array([[7, 5, 3, 3, 4, 4, 6, 5, 4, 3, 4, 3, 3, 6, 5, 3],
       [5, 7, 8, 6, 8, 4, 5, 7, 8, 5, 5, 6, 8, 6, 6, 6],
       [3, 4, 6, 6, 4, 8, 4, 4, 4, 8, 7, 6, 5, 3, 4, 7],
       [6, 6, 3, 4, 5, 3, 6, 7, 5, 2, 4, 6, 5, 6, 6, 3],
       [8, 6, 5, 4, 6, 3, 6, 6, 6, 3, 3, 2, 4, 7, 5, 4],
       [6, 3, 3, 4, 3, 6, 5, 3, 3, 6, 5, 3, 3, 5, 4, 5],
       [8, 6, 4, 4, 6, 3, 6, 6, 6, 3, 3, 3, 5, 7, 5, 4]]) ==> 5

array([[3848, 7123, 3554, 5812, 8192, 3237, 4608, 3252, 7278, 3424, 8814,
        4750, 8448, 4140, 3692, 8716],
       [6026, 5100, 6392, 3658, 7009, 4535, 6060, 4342, 6462, 8045, 5965,
        6327, 4071, 7107, 6712, 3233],
       [5404, 6776, 3323, 4577, 5443, 7240, 3151, 4400, 5120, 3601, 8408,
        3693, 3187, 7757, 8191, 5073],
       [8088, 6897, 8405, 6848, 3674, 6818, 4189, 6644, 5354, 7952, 5782,
        6341, 4222, 8104, 7647, 8869],
       [7214, 5350, 5144, 5908, 7470, 6174, 6773, 6950, 4428, 3668, 7617,
        3253, 5040, 6147, 5300, 6728]]) ==> 8869

array([[7659, 6033, 4753, 5778, 7903, 7604],
       [5625, 4663, 8192, 4253, 8040, 4253],
       [3191, 6937, 6639, 6718, 5590, 7945],
       [4087, 5343, 8341, 7709, 4819, 6485],
       [7896, 8262, 4911, 3915, 5963, 3646],
       [5222, 8056, 6548, 3238, 8223, 7452],
       [5020, 4437, 8343, 7353, 6884, 4065],
       [7946, 4304, 3823, 6737, 7596, 7693],
       [4710, 6089, 4818, 7695, 6878, 7652],
       [5106, 3618, 7724, 7030, 8066, 5711]]) ==> 7652

array([[ 178,   40,  253,  -71,   10, -267, -605,  -66,  103],
       [-379,   20, -370, -543,   56, -225, -140,   -1,   59],
       [-324,  197, -376, -538,  120, -171, -205,  -16,   65],
       [-350,   72, -388, -496,  236, -189, -188,  -29,   73],
       [ -22,  -27, -200, -326,    1, -307,  -87, -551,   60],
       [-222, -502,  456,  179,  414,  453, -700, -656,  -29],
       [ 130,   79,  265, -180,   57, -358, -633, -182,    6],
       [ -10, -597,  126, -268,  694,   56, -418,  -37,   72],
       [   2, -346, -219, -123, -145,   40, -745,  -50, -196],
       [ 104,   96,  325, -164, -180, -197, -532,  -63,   97],
       [  86,   61,  418, -261,  103, -384, -638, -118,   39]]) ==> 97

array([[5242, 4405, 6361, 5488, 5343, 4254, 4681, 5066],
       [5391, 6997, 7656, 7478, 5593, 4686, 6995, 5681],
       [5087, 6204, 2761, 3797, 6255, 6168, 4232, 4796],
       [7604, 7056, 6975, 7263, 5417, 6187, 6077, 6419],
       [5567, 6993, 8360, 8176, 5759, 4120, 7121, 5764],
       [5043, 6220, 3023, 3828, 6124, 6211, 4214, 4923],
       [5525, 4447, 6046, 5694, 5147, 4465, 5615, 5236],
       [5659, 6202, 4984, 5280, 5704, 5869, 5344, 5234],
       [4315, 5136, 6068, 5328, 5012, 5699, 6232, 5646],
       [5255, 6379, 5220, 5076, 5573, 5954, 5105, 5240],
       [4768, 5284, 6009, 5516, 5157, 5308, 6065, 5387]]) ==> 5240

array([[31, 36, 41, 39, 38, 11, 38, 37, 13, 43, 47, 31, 12, 25, 31, 30],
       [39, 78, 42, 18, 75, 59, 25, 37, 63, 42, 42, 74, 60, 47, 72, 70],
       [44, 26, 21, 36, 18, 51, 37, 37, 50, 13, 15, 42, 52, 49, 40, 41],
       [28, 29, 32, 37, 31, 19, 34, 34, 19, 34, 38, 30, 19, 23, 31, 33],
       [46, 33, 20, 34, 23, 53, 37, 38, 53, 12, 11, 50, 53, 52, 46, 47],
       [46, 50, 42, 35, 49, 58, 38, 39, 59, 41, 40, 48, 58, 51, 46, 46]]) ==> 47

array([[82, 67, 90, 80, 60, 78, 21,  5, 33, 17, 82],
       [34, 52, 30, 34, 44, 35, 61, 69, 57, 60, 44],
       [83, 63,  5, 68, 10, 87,  4, 88, 93, 89, 76],
       [77, 60, 79, 77, 60, 68, 37, 23, 48, 22, 74],
       [83, 73,  8, 70,  3, 85,  9, 83, 90, 89, 75],
       [51, 49, 49, 49, 28, 48, 56, 45, 44, 55, 45]]) ==> 75

array([[7, 4, 2, 4, 4, 5],
       [6, 4, 3, 4, 4, 4],
       [6, 4, 3, 3, 4, 4],
       [8, 5, 3, 3, 6, 5],
       [9, 4, 2, 4, 6, 5],
       [5, 4, 3, 3, 4, 3],
       [7, 3, 3, 4, 4, 4],
       [5, 4, 3, 3, 4, 4],
       [8, 5, 3, 3, 6, 5],
       [9, 4, 2, 4, 5, 6],
       [8, 4, 2, 4, 5, 5]]) ==> 6
---
 324   765   131  -270
   7   818  -214  -524
 408   -53   727   981
: 727

106  115  110  112  119
 75  210  156  133  105
 93   99   10  122  118
: 10

4  2  5  3  4
5  7  3  6  5
7  5  6  4  6
: 6

213   24  212   12   50
 96   93   55  186  108
 39   97   96  100   97
: 96

 38   33   20   29  -14  -25
  6    0    5    6    1    8
 12   -3   18   -2   22    4
: 18

 342  -446  -789  -412  -609   351   551
-438   282    19  -305  -159  -317  -687
 182  -530    35   177   284   169   142
: 35

870  906  159  926  672  816
891  702  844  665  871  707
924  985  710  928  861  695
: 710

-357  -769  -781  -355   889
 600   193  -696  -787  -654
 778  -483  -831  -757  -135
: -831

3  2  2  5  6  3
3  3  2  6  3  3
3  1  1  7  6  3
: 1
---
[ 34 -31 -50 -16 -43] → 34, -50

[ -1 -24 -27 -41  26   6 -26] → 26, -41

[ -6   1  -5 -40  -7] → 1, -40

[-27 -56  37   1 -51  31] → 37, -56

[  2 -48  36 -11  -5   9] → 36, -48

[[ 22  51  20  25]
 [-39 -17 -37  29]] → 51, -39

[ 16   1  29  11  16 -39] → 29, -39

[[  3  43  14  16 -24  13 -26]
 [-19 -29  -8  22 -41 -19 -29]] → 43, -41

[-36 -12 -37  34  51  19] → 51, -37

[-24   1  44  24 -47] → 44, -47
---
Input:
array([[ 293,  162, -401,   34,  116,  518],
       [-433,  159, -630,   -2, -129, -433],
       [ 250,  117, -241,  104,  140,  714]])
Output: -129

Input:
array([[2, 3, 7, 7, 7, 7],
       [2, 2, 3, 2, 3, 6]])
Output: 3

Input:
array([[7268, 4767, 9284, 6277, 5911, 3769],
       [7509, 4270, 9953, 6339, 5838, 3119]])
Output: 5838

Input:
array([[25, 63, 68,  2],
       [64,  9, 18, 75]])
Output: 18

Input:
array([[3093, 8403, 4641, 8458, 5345, 4545, 9169],
       [4084, 7936, 5448, 7769, 5579, 5159, 7974]])
Output: 5159

Input:
array([[50,  1, 59, 44, 29, 87],
       [59, 40,  1, 50, 73, 90]])
Output: 73

Input:
array([[9015, 7968, 8365, 1927],
       [9582, 9072, 9994, 7818]])
Output: 9994

Input:
array([[50, 50, 38, 41, 47, 40, 40],
       [44, 71,  8, 69, 81, 52, 47]])
Output: 52
---
[[  1 -10   5 -16  18  -3   1  -3  -7   3   2]
 [ -1   9   8   9   2  12   0   8   7   2   3]
 [ -3   4   9  10  10   0   5  13   6   0   2]
 [ -1  -8 -27  -6 -17 -10   5 -24  -9 -11 -11]
 [  7   6  27  -8  17   0   3  14  -3  10  17]
 [  2  -4  22 -15  14 -14  -2  10 -11   4  10]
 [ -3   1  17  -5   4   1 -12  13  -3   5   6]
 [  2   6  20 -16   6   6  -8  -2  -8  11   9]
 [  2  -5  34 -40  13  -7 -18  -2 -24  14  13]] Out: 1

[[ 17  27 -40 -54 -32 -42]
 [-21 -50 -10  48  25  43]
 [ 27 -27 -46 -10  -5  51]
 [ -9  38  -3  13 -35  25]
 [ 25  19 -23 -39   8  26]] Out: 17

[[-19  24  13   0  25 -22  18  12  38 -18 -28  33]
 [-12  -7 -46  13  31 -34  15  16   2   0 -14 -14]
 [ 39 -49  16   4 -39  21 -16 -32  20  11  19  -5]
 [-36  33   1 -21   2   6  18  39  28 -42 -17   2]
 [ 15 -23 -21  16  -8  32 -36 -28 -10  49  23   5]
 [ 10 -12  -1  -3 -17   9  19   9   8  13   9  -8]
 [  3  23   4 -10  15 -30  18  32  18   8 -18 -12]
 [ -4   8  21   9   1  37 -16 -20  11 -12  25   0]
 [-31  45  15 -42   2 -23  22  35  53 -13 -11  38]] Out: -19

[[ -4  -6  -8   4  14  55   5  -7   5 -11]
 [ -2   0  -3   0   4   3   0   1  -1   7]
 [ -7 -18 -26   4  51  27  29 -25  17 -40]
 [ -1  -5 -37   4  19  12   9  -9  53 -12]
 [  0  -1   2  -1  -4  -6  -5   4  -1   5]
 [  6  10  14  -5 -34 -46 -16  16 -11  27]
 [  2   3  10  -4 -12  -9  -8  23  -2  13]
 [  2   1   0   0   6   1   2  -2   0  -3]] Out: -4

[[-15  19  15 -16  11  12  29]
 [ -5  32 -15   8  14  -4   5]
 [-21  21 -31  -6  38  33  25]
 [ -2  17  24  15   2  12  -6]
 [ 21  30  17  16  37  24  44]
 [-28  24 -41  21 -11   7   0]
 [-23  21 -32 -37  15   2  -5]
 [ 27  22  18   6  17  36  34]
 [  5  17 -20   6  -4  13  14]
 [-21  22  -6 -34   5  20   6]
 [-25  24   5  13   5  10  -8]
 [ 18  19  22   8  38  33  29]] Out: -15
---
[[-8.464, 3.901, -9.280, -11.174], [-4.976, -15.156, 11.227, -6.715]] value 11.227
[[0.224, -0.081, -0.001, -0.142, 0.212], [0.185, -0.072, -0.006, -0.146, 0.195], [0.198, -0.087, -0.019, -0.080, 0.169]] value -0.146
[[184.0, 21.5, 34.2, -178.9], [164.1, -4.5, -155.4, -114.6]] value -155.4
[[23.4, 21.3, -190.1, 6.3, 129.6, 17.7, 177.3], [78.9, 70.9, -109.9, 50.4, 188.6, 21.9, 175.9]] value 21.9
[[0.21, 0.11, -2.04, 1.52, 0.59, 0.55, -0.54], [1.70, 2.19, 1.93, 1.49, 0.26, 1.24, 1.64]] value 1.24
[[208.08, 102.85, 71.15, -165.17], [12.68, 84.34, 10.85, 24.51]] value 10.85
